Each row is followed by its class number.
[-13 -78  48 -23  55   9 -68   8  32   3  50  28 100  30 -36 -18  11 -42
  -7 -50  -8  12  80 -25   0  20  10  -7  18  35 -10 -10   0  21  27  35
 -30 -24]	7
[ 19  23  11  53 -72  16 -52  -4  31  -6  22  52  -7  -5   8  28 -19 -15
   1 -41 -33   6   6 -11 -13 -50   8  41 -13  15 -50   5 -24  -6 -14 -19
   0 -14]	10
[  0 -77  43 -19  44  -5 -82   1  38  -7  57   5 107  28 -12  -7   4 -35
 -26 -38 -29  15  73 -24   3  32  11 -20  23  31  -3 -27  -9   6  37  18
 -17 -22]	3
[ -8 -77  38 -13  57   4 -81   6  33   4  58  27  99  41 -34  -9  11 -40
 -16 -50  -7  13  73 -40  -2  24   9   1  16  22 -18  -3  -8  15  37  27
 -23 -24]	12
[ -4  33   7  81  16  51 -12  17  -7  29  -4 -13  26  10 -24 -56  -4   9
   4   9   9  -1 -25 -80  13 -25 -15  14  31 -17 -44  23  39  -2  30  18
 -35 -45]	1
[  7  39  -2  60  11  57 -14  28 -10  39   3 -12  30 -20 -20 -38  -8  31
  11  13  -5  -7 -50 -63  -2 -27  -8  -2  36  -9 -38  13  31   1  26  11
 -31 -47]	7
[ 10  39   6  75  22  53   2  13 -14  28   1 -17  12  -1 -33 -40 -11  10
 -10  -2 -13   4 -33 -63  -2 -27 -12  12  43 -17 -44  20  19  -4  29  13
 -39 -41]	0
[ 48 -17  11  20  45  68  41  28   9  19  12 -14  16 -20 -17 -18 -14 -19
 -52 -11   6   6  -3  -3  11 -13 -41  16 101   3 -22 -43  12   7  42  -8
 -25 -17]	6
[-18 -66  51 -36  34 -13 -69  13  29 -13  50  24 109  11 -28 -12  21 -40
  -8 -43  -3   6  63 -12   3  23  14  -7   6  33  -2 -12  -6  10  18  34
 -16 -13]	2
[ 47 -26  23  27  64  59   7  25  -3  20  18 -20  32 -10 -19 -32 -10 -22
 -58   9 -21  -1  12 -26   5  -2  -5  28  91  -4 -18 -15  10   9  51  -2
 -14 -26]	12
[ -5 -73  37 -19  51  -7 -71  -4  37  -6  68  22 114  29 -23 -12  11 -36
 -18 -51 -26   9  74 -33   5  30  18 -23  23  30  -9 -23 -13  17  33  29
 -22 -22]	3
[ 42 -22  24  26  56  50  18  24   6  20  -1 -23  25 -12 -19 -27  -2 -20
 -45   2 -15   2  -3 -16   0 -15 -11  24  90   2 -19 -28   9  13  50  -4
 -19 -21]	0
[  4  40   8  63  14  50 -16  28 -19  33   7  -3  22 -12 -20 -43 -16  22
   4  10  -5  -3 -43 -62   2 -21 -23  -2  33 -17 -34  16  31  -1  17   9
 -44 -39]	10
[ 42 -14  26  11  61  56  14  29   8  24  13 -11  27 -21 -16 -30 -13 -20
 -42   4 -13  -4  14 -19   2 -19  -9  15  85  -2 -27 -27   8  12  48  -2
 -20 -19]	5
[ -35   -2   27 -105   31  -32   30    3   -7   -6   14  -14   -4  -32
  -28   14   13   15   18   11   -5  -28  -30   -4  -27   24   34  -61
   22   24   45   -3   45   14   39  -22    1   15]	4
[-38 -14  24 -97  29 -25  32   3  -3  -6  22 -22   2 -27 -40   5  18   9
   8  18 -15 -32 -26  -5 -22  26  28 -50  11  36  34  11  10  17  38 -22
   7  14]	0
[ 11  44  17  66  17  54  -6  15 -10  32  -3 -15  24  -6 -33 -36  -9   7
 -11   0  -8   6 -39 -70  -5 -24 -17  11  50 -16 -42  18  36  -6  24  12
 -38 -43]	0
[ -40  -12   11 -104   36  -34   28    5   -5    2   25  -20   -2  -26
  -41    7   19   16    1   26  -18  -30  -21   -7  -21   33   21  -45
   10   26   35   20   14   16   45  -21   12   16]	12
[-34  -4  26 -91  41 -39  48   2 -14   0   9 -15 -21 -35 -27  17   8  18
  10  17 -18 -17 -16  -3 -31  34  36 -56   6  40  35   7  12  23  34 -29
  -1  15]	1
[-30  10  31 -96  49 -28  37   3 -22  -7   8 -19  -9 -24 -33  13  12  17
  17   6   0 -29 -17  -6 -29  25  28 -61  24  23  37  -2  36  19  26 -19
  -7  11]	5
[ 36 -25  25  24  51  51  21  30   0   7  18 -32  28 -26  -7 -30  -3 -16
 -48   3  -7   3   4 -16  20 -11 -22  20  91   4 -14 -29  11  20  46   5
 -24 -23]	2
[  5  37  -1  74  19  50  -2  21 -24  27   2 -18  11 -11 -21 -37 -13   9
 -17   3  -5   9 -33 -69  -4 -19 -10   3  43 -21 -39  17  24  -3  28  18
 -48 -47]	2
[ 45 -21  21  22  56  72  32  20  -5  19   9 -32  23 -14  -3 -30 -10 -25
 -57   2   6   4   4 -25   5  -4 -29  12  93  -3 -12 -32  18   2  45  -4
 -23 -29]	11
[  5 -79  40 -31  60   1 -73 -10  34  -3  47   2 108  26 -17 -18  -2 -29
 -22 -39 -31   6  71 -17   1  33   9 -11  27  18   1 -27   2  12  29  21
 -14 -22]	9
[ 37 -19  30  22  48  61  21  22   1  12  18 -24  28 -26  -8 -29   1 -18
 -53   7   0  -3   2 -16  13 -11 -29  12  86   8 -16 -31   8  10  49   4
 -24 -30]	11
[  3  42 -10  75  15  49   5  18 -17  32  -2  -3  12  -9 -35 -43  -6  15
  -5  -3  -3   3 -31 -69  -4 -29 -20  10  43 -15 -47  15  25  -2  25  23
 -37 -51]	7
[ -42   -9   32 -102   31  -33   27    8   -5    3   18  -17    1  -42
  -38   11   20   16   12   20  -13  -31  -33   -4  -25   24   20  -55
   19   33   36    9   18   16   34  -21    0   12]	0
[ 42 -36  23  18  62  71  23  27   6  23  10 -30  33 -11  -7 -22  -5 -14
 -58  -1   5   8  -2 -13  15  -2 -32   7  97   5 -18 -33  24  14  46  -5
 -22 -27]	6
[ -35  -10   17 -110   27  -29   24    6    1   -5   26  -23    4  -29
  -41    8   14    4   -1   24  -17  -31  -24  -10  -21   30   25  -65
   13   34   38   10   25   11   38  -20   12   14]	3
[  8  43  15  76  21  57   8  10 -17  27  -1 -14  17  -8 -23 -43 -17   7
 -12   9  -7   6 -28 -69   7 -16 -13   4  37 -20 -39   8  29  -9  13   6
 -38 -46]	1
[ -32    3   25 -100   35  -36   30    5   -8    5    3  -10  -19  -33
  -33   24   15   17   17   16  -15  -32  -26    7  -28   21   27  -53
    8   35   31    7   32   23   25  -18    2   19]	3
[-12 -79  55 -23  63   9 -73   2  37  10  56  38 100  42 -37 -15  13 -41
 -11 -55 -11  13  74 -28  -2  15  14 -14  15  30 -24 -10  -3  22  29  26
 -34 -26]	6
[ 11  17   6  64 -76  13 -59 -16  29 -10  25  42  -5  -5  22  32  -1  -5
   5 -22 -27  -9 -16  -8   0 -56   0  49 -14   5 -49   4 -40  -5  -8 -22
   7 -19]	12
[  4  39   5  65   2  64  -8  30 -10  41   1 -12  25 -18 -20 -36   0  24
   4  13   0  -1 -46 -61   0 -29 -16   8  39 -13 -40  23  27  -5  15  13
 -39 -38]	0
[ -2 -81  34 -15  63  -3 -73   8  28   1  60  21 108  32 -22  -7   6 -27
 -10 -52 -18   7  66 -31  -2  33  18  -9  30  21  -6 -15 -14  20  39  22
 -23 -21]	12
[ -5  23  -7  72  19  44 -20  22 -12  31   3  -7  19  12 -30 -44  -6  14
 -10  -2  -1  -3 -26 -67   9 -22 -22  19  33 -26 -44  30  26  -1  29  15
 -31 -39]	12
[ 42 -18  18   4  56  59  26  22   6   7  11 -29  26 -22 -18 -20  -7 -23
 -58   4   1  -2   5  -6   8 -12 -33  10  94  -1  -9 -39  14  10  38 -10
 -18 -20]	5
[  3  41   0  57   5  55  -9  26 -19  34   6  -9  26 -22 -23 -41  -2  24
  -2  22   1  -5 -44 -60   1 -24 -17  -2  34  -9 -32  13  26  -3  24  13
 -33 -43]	7
[ 44 -21  17   6  47  49  26  20  13   4   8 -30  33 -14  -7 -18   1 -24
 -56   1   2   2   3  -5  10 -14 -32  15  92  -2 -11 -33  10  10  37  -9
  -8 -15]	5
[  2 -78  45 -29  53   9 -73   3  37   1  60  16 102  27 -23 -11  -1 -30
 -16 -49 -19   5  75 -15   7  33  12 -15  30  26 -10 -28   0  15  33  18
 -22 -22]	6
[ 18  35   1  74  14  49   3  15 -18  17   0 -11  12   0 -33 -49 -14  17
 -14   1 -10   1 -30 -68  -6 -22 -16   6  42 -24 -39   9  27 -10  18  16
 -41 -45]	9
[ 30 -33  23  14  50  53  23  23  17  13  19 -21  29 -22 -11 -38  -3 -18
 -49  19 -11  -1  -4 -17  20 -13 -24  14  82  -3  -9 -28  19  15  48  -1
 -18 -23]	4
[ 44 -29  20  20  46  54  21  17  14   8  17 -26  36 -20  -9 -33   1 -10
 -50   9  -3  -4  -8 -19  16 -14 -31  19  87   3 -16 -30  15  16  52   5
 -16 -19]	9
[-11 -79  43 -20  65   6 -76  -2  28   0  65  35  97  35 -30 -12   6 -41
 -10 -52 -12  10  77 -37  -4  19   5 -12  11  24 -15  -8 -11  18  29  30
 -32 -25]	10
[ -38   -9   20 -101   39  -31   25    5    0   -1   25  -13    1  -22
  -44    9   13   13   12   19  -13  -36  -24   -7  -15   30   20  -42
    6   27   31   16   21   22   38  -19    9   17]	12
[  3  36  23  70   7  39  -7  26   4  20   7  -7  24   0 -28 -47   2  15
  -2   1 -19   0 -37 -59   4 -33  -3   9  33 -13 -48  26  27  -4  34  16
 -35 -38]	4
[ -3 -77  41 -10  46  -6 -75   8  31 -12  59  16 106  33 -18  -7  13 -31
 -19 -57 -27  15  74 -24   1  29  27 -23  25  34 -13 -21 -15  20  38  33
 -24 -19]	3
[  5  45   4  59   4  53  -5  34 -19  30  -1 -14  29 -21 -19 -36  -7  22
  -2   5   1   2 -44 -69  -4 -23  -9   4  41 -15 -37  19  41  -7  13  17
 -36 -41]	2
[-18 -61  58 -36  39 -16 -72  10  30  -8  52  29 112  13 -19   2  31 -41
  -8 -43   3  12  62 -16   6  18   4 -12  12  33  -6 -16  -8  16  21  39
 -20 -11]	2
[ -1  37  -1  75  10  50 -11  13  -3  30  -3  -9  14   4 -32 -41 -10  12
   0  -1  -2  -2 -34 -63   9 -34 -25  17  27 -26 -48  17  26  -4  23  15
 -36 -37]	0
[ 10  47   2  68  21  53   6   8 -17  24  -1 -10  16  -1 -29 -42 -14   5
 -20   3 -14   8 -29 -65   2 -20 -14   5  39 -15 -45  19  21 -13  20  15
 -37 -45]	8
[ -39   -8   21 -101   34  -25   39    1   -8   -1   25  -19    0  -34
  -40    0   14   12    7   21   -9  -27   -9  -15  -23   33   27  -48
    6   35   31   18   20   15   40  -19    4   15]	1
[  1  39  24  69  18  52   2  17 -10  30  12  -3  18 -16 -24 -44  -8  22
   3  -1 -13 -12 -28 -56   5 -30 -13   6  24 -12 -49  26  17  -7  22  20
 -45 -41]	11
[-17 -72  39 -40  42 -10 -64  -5  35  -8  43  31 106  21 -23 -12  22 -32
 -10 -40  -7   7  64  -7   5  21   3  -5   0  30  -5  -8  -9  11  11  31
 -16 -10]	8
[ -7 -69  56 -21  57   6 -76   2  30  -5  55  29 101  26 -32 -12   5 -50
 -21 -49 -10  12  80 -33   1  15  15   1  15  25 -17 -18   1  19  33  33
 -31 -22]	2
[ 11  29   7  57 -73   3 -53 -16  32 -13  31  54  -5  -9  10  25  -5  -3
  15 -35 -35  -7 -12 -14  -9 -65  -1  42 -18  10 -57  -3 -40  -3  -3 -15
   2 -20]	10
[  2 -77  45 -28  50  -6 -77  -1  35  -5  47  13 107  24 -18 -13   3 -32
 -21 -46 -24   6  74 -15   0  30  10 -11  27  27  -2 -29  -6   8  34  21
 -13 -19]	9
[ 44 -18  22  20  61  56  21  22   3  17  13 -10  20 -19 -19 -23  -7 -20
 -45  -9 -12  -3  11 -10   0 -20 -12  19  83   4 -26 -27   4  14  54   8
 -23 -22]	11
[ 35 -30  36  23  52  55  19  20  10  12  22 -23  27 -17 -11 -33   0 -17
 -49  11 -11   5 -10 -11  16  -8 -27   9  89  11 -26 -33   1  20  64   4
 -28 -28]	6
[  9  48  28  69  16  47  -3  20  -7  28   5   2  25  -9 -28 -44  -8  18
   3  -7 -12  -9 -34 -61   4 -34  -4   8  28  -9 -49  25  33   0  20  16
 -34 -40]	11
[ -29   -8   19 -101   37  -30   22   11   -4    7   13   -5   -5  -26
  -31   22   11   24   21    6   -7  -30  -20   -4  -25   26   40  -37
    9   34   34   23   42   30   33  -23   12   25]	12
[ 50 -21  10  26  41  69  15  21   5  13  21 -33  32 -13  -5 -14  -2 -18
 -57  -1   3   8   1  -9  17  -8 -35  31  93  -1 -13 -24  11   8  44  -7
 -13 -16]	12
[ 11  21   8  54 -63  20 -64  -2  23  -4   2  48 -12 -22  16  46  -1  -7
  -3 -28 -21  -6 -13  -5  -5 -69  18  47 -10  11 -56  -3 -12  19 -14 -10
   4 -21]	2
[-32 -13  16 -90  28 -51  29   5  -9  -5   8  -3 -16 -30 -27  19  11  25
   2   7 -19 -24 -28  -8 -38  21  32 -58  10  31  27   2   9  17  42 -22
   7  13]	9
[ -35    3   39 -100   49  -36   41   -4  -23   -6    9  -29  -11  -36
  -31    7   12   18   20   15  -10  -21  -19    1  -22   35   27  -56
   21   35   43   -1   34   22   35  -21   -3   13]	1
[ -9 -81  34 -30  53   1 -74  -1  38  -8  55  10 105  24 -16 -11   8 -30
 -20 -33 -21   3  63 -17   4  26  20 -20  18  21   6 -34  -2  10  38  14
 -13 -25]	4
[ 19  24   3  54 -74  15 -54  -9  29 -17  24  48 -10   1   5  32 -16 -10
   9 -35 -27   2  -5 -15 -19 -48  12  34 -20  15 -45   3 -24  -1  -6 -17
  -7 -14]	10
[ -27    7   24 -100   44  -26   39   -6  -25   -7    2  -18  -11  -25
  -31   12    8   17   13    3  -13  -23  -24    0  -29   29   34  -54
   21   26   33    2   33   16   27  -18   -6   14]	8
[ -1 -79  40 -12  58   0 -68   1  34  -1  55  22 113  29 -24 -16  14 -31
 -14 -50 -23   9  69 -31  -2  24  27 -15  28  33  -8 -23  -9  27  35  24
 -23 -30]	7
[-26  -3  23 -89  33 -46  34   4 -10  -5   5  -9 -14 -29 -30  19  12  27
   5   9 -23 -19 -24  -5 -37  18  31 -56  11  33  31   1  19  14  31 -24
   9  11]	9
[ -31   -7   23 -107   36  -24   34    2    0    2    9   -8  -14  -33
  -29   26   17   26   23   11   -5  -36  -21    7  -33   23   39  -50
   -5   43   35   19   38   33   29  -17    1   19]	11
[ 37 -23  22  25  59  56  27  21  -5   5  21 -31  30 -25 -11 -32   0 -15
 -56   4 -15   0   1 -21  14 -13 -14  20  83   3 -21 -28   3  20  45   5
 -19 -29]	2
[  7  29   6  61 -85   8 -59  -9  24 -11  18  51  -8 -17  19  28  -5  -4
  10 -32 -26 -11 -14 -21  -5 -71  14  47 -17   5 -56  -9 -26  -2 -19 -20
   7 -26]	2
[ 42 -20  15  21  57  61  26  22   3  19  17 -27  25 -16 -10 -23 -11 -20
 -46   0  -1   1  -3 -27  13  -4 -34   5  92  -2 -17 -36  16   9  39   1
 -23 -24]	3
[ 44 -20   8  14  29  62  16  23   7  10   9 -17  19 -27 -10 -18 -12 -19
 -40  -2   0   2  -9  -2   7 -26 -29  21  91   4 -12 -47  11  13  45  -9
 -16 -19]	7
[ 10  36  17  74  29  50  -9  25  -1  35  13   0  27   0 -25 -44 -15  19
  10 -11 -18   0 -39 -67   3 -35 -19   8  36 -18 -56  19  19   1  30  15
 -45 -40]	10
[  8  40   7  73  25  43  -5  30  -8  28   4  -8  23  -5 -24 -47 -12  22
  -7  -2 -11  -1 -21 -69   4 -31 -10  11  42 -17 -55  28  25   0  35  19
 -31 -37]	5
[-32   2  21 -94  36 -44  45   8 -18  -8   2 -13 -14 -29 -21  25  21  26
   9   9 -12 -18 -29   2 -29  22  41 -63  12  41  34   9  12  11  37 -24
   8  19]	8
[ 11  19   1  54 -69  19 -68  -8  32  -1  10  46  -7 -15  12  41   3  -8
  -7 -21 -30  -9 -14  -3  -4 -62   9  35 -11  17 -56  -7 -23  12  -7 -10
   4 -21]	3
[ 17  20  -1  52 -79  16 -57   0  29 -17  21  37  -3 -19  13  33 -22  -7
  -1 -29 -26   6  -8 -17  -9 -49  18  37 -15  15 -40   0 -14   0 -13 -18
   4 -19]	2
[ 18  18   9  46 -65  -3 -56 -17  46  -9  -1  43  -4  -6   5  29  -7 -10
  -9 -27 -35   2 -15  -2 -12 -59  10  41 -16  16 -50 -10 -19   3   8 -17
  14 -14]	9
[ -1 -84  28 -23  60   0 -78  -1  32   0  60   6 108  33 -17  -4  10 -23
 -21 -41 -23   7  76 -22   5  39  14  -3  17  23  -2 -13 -12  16  32  16
  -8 -22]	12
[  7  37  18  68  28  44 -10  23  -9  34   9   1  25  -1 -30 -50 -15  16
   2  -5 -24  -2 -30 -63   1 -31 -17  12  32 -20 -54  27  22  -2  26  17
 -40 -36]	10
[  1  36   2  84  15  53 -19  24  -5  31  -1   6  18  17 -31 -50 -12   6
   0  -9   1   0 -21 -71  11 -39 -28  20  31 -27 -55  20  34  -3  24  22
 -42 -39]	10
[-13 -70  50 -37  43 -11 -73   2  39  -1  41  30 114  25 -26 -15  30 -33
  -5 -35  -4   4  57 -12  -1  15  -1  -8   8  31  -6 -12  -4  12  23  38
 -14 -11]	9
[ 14  22  16  49 -57   3 -57 -17  42 -11   6  38  -2   0  13  30  -4 -18
 -15 -28 -37   3  11  -1  -2 -57   9  45 -13  14 -57  -6 -26   8   0 -16
  15 -17]	5
[ 44 -23  16   3  48  60  19  25   3   3  16 -29  34 -30 -14 -17  -9 -25
 -51  -7   2   1  -2  -5  12 -17 -26  22  92   2  -8 -35  20  15  39  -2
 -15 -14]	2
